Each row has a name. After each piece below comes the name of the row it's from, unless a question asks for something else. Each question is about the rows just above it. Some pieces are copies with a little noise. Places in a row count from 1.

J: [124  78  80  92 168 147 160]
Z: [157 138 168 152  82 100 135]
M: [ 80 127 105 141 165  99  93]
H: [146  94 134 123 179 122  84]
E: [131 106 104 131 125  75 173]
B: [146  94 134 123 179 102  82]
X: [126 140 145  97 152  98 131]
C: [176 159 118 116  86 116 149]
A: [150  85  81 145  92  90 139]
N: [132 120 128 141 149  90 107]
W: [119 173  99 146 181 105 180]
which: [157 138 168 152  82 100 135]
Z
The row named X:
[126 140 145  97 152  98 131]
At which places does E hold [131]?
1 4

nof: [126 149 146 154  89 122 159  94 135 165 117 112 163 145 125]
dun: [126 149 146 125  89 122 159  94 135 165 117 112 163 145 125]
Dipe: [100 125  96 167 140 163 116 157 100 103 140  84 114  88  82]
Guf: [124 117  80 146 171 100 108 121 176 137  95  84 151  89 168]
The row named Dipe:
[100 125  96 167 140 163 116 157 100 103 140  84 114  88  82]
which: [126 150 147 125  88 122 158  95 137 165 118 111 163 145 125]
dun

Banuf: [ 79 146 166 125  91  85 111 136 127 117 126  79  85  76 177 155 117 170
 165 180 135  92 114 164 104  96 137 123 115 174 171 108 113 109 175 137
 134 136 135  93 132  97  87 167 147 178  88 150]
sifum: [152 171 105  89  77 180 176 114 121 153 177  97 121 124 111 167  81  83
 135 149 138 149  95 178 142 138  79  84 129 128 165 126 108 104  93 127
  94  89  79 134 144 154 144  93 131 170 146  87]
Kuzi: [175 131 142 137 131 169 126 152 123 157 132  84  91  79 116 110  86 124
 105 157  95 155 179 148 150 169 176 163 177 108 124 150 167 126  83 121
 179 145  86 124 114  83  92  86  97 141 138  90]
bel: [ 79  86 166 109 109  85 111 136 127 117 126  79  85  76 177 155 117 109
 165 180  96  92 114 127 104  96 137 123 115 174 171 108 113 109 133 137
 134 136 135  93 132  97  87 167 147 178  88  96]
[152 171 105  89  77 180 176 114 121 153 177  97 121 124 111 167  81  83
 135 149 138 149  95 178 142 138  79  84 129 128 165 126 108 104  93 127
  94  89  79 134 144 154 144  93 131 170 146  87] is in which row?
sifum
At which places does bel hold [96]?
21 26 48

Durul: [143 104 127 128]
raz: [143 110 128 144]
lafe: [143 184 135 123]
tamov: [143 144 130 128]
sarav: [143 110 110 110]
vil: [143 143 131 143]
kemob: [144  84 125  84]
Bogiv: [144 106 124 131]
Zomo: [143 144 128 127]
which: [142 184 137 123]
lafe
which: [144 143 131 143]
vil
Every place of [84] in kemob:
2 4
At which places does vil hold [143]?
1 2 4
Places of [110] in row sarav:
2 3 4
Every place of [143] in Zomo:
1

mudok: [133 132 132 133 155 120 121 125 123 126 134 129 163 128 129 121 114 117
 127 118]
Gul: [127 122 135 116 121 127 127 138 122 145 114 125 143 120 143 143 127 115
 143 143]
Vot: [127 126 141 130 124 105 135 127 133 116 121 127 129 127 121 125 129 122
 139 188]
pini: [126 109 135 143 117 134 108 145 136 124 125 111 141 165 123 125 147 136
 134 147]
lar: [134 138 130 130 140 111 138 106 172 118 125 127 123 128 116 133 115 129
 128 127]
sus: [135 133 129 134 149 115 125 115 134 123 130 130 135 132 118 128 115 129
 131 125]
Places of [127] in row Gul:
1 6 7 17
which: [126 123 132 115 121 126 127 138 122 145 114 122 142 118 142 143 126 114
 143 144]
Gul
which: [133 137 131 131 141 111 140 106 172 118 125 127 122 126 115 132 117 129
 129 127]
lar
which: [126 109 135 143 117 134 108 145 136 124 125 111 141 165 123 125 147 136
 134 147]
pini

pur: [153 183 126 111 151]
saf: [153 183 142 189 108]
fede: [110 105 154 168  90]
sifi: [101 123 116 133 188]
Pudel: [ 78 130 159 142 158]
Lota: [135 118  99 175 164]
zogu: [154 163 145  94  95]
nubid: [122 165 163  86 114]
nud: [147 106  90  81 137]
sabib: [109 176 166 137 146]
The row with [154 163 145  94  95] is
zogu
Which row holds [ 78 130 159 142 158]?
Pudel

zik: [ 88 111 141 166 172 159]
nebo: [105 115 133 148 150 138]
Ves: [ 98 152 122 114 157  98]
Baso: [108 111 141 166 172 159]
ranik: [100 102 157 152  97 106]
kupo: [146 137 100 148 136 100]
dufoz: [114 167 183 147  92  72]
filok: [130  88 129 168 124  88]
nanu: [167 140  90 111 164 150]
loseb: [ 92 172 106 114 170  87]
which: [115 166 182 148  91  71]
dufoz
which: [108 110 141 167 172 158]
Baso
which: [130  88 129 168 124  88]
filok
which: [ 92 172 106 114 170  87]
loseb
which: [129  89 131 169 125  87]
filok

puzib: [ 83  92 108 161 138  99 142]
rubog: [116 142 171  92 102 179 154]
Zarot: [105 107 110 187 143  94 143]
which: [116 142 171  92 102 179 154]
rubog
which: [114 142 170  92 101 179 153]
rubog

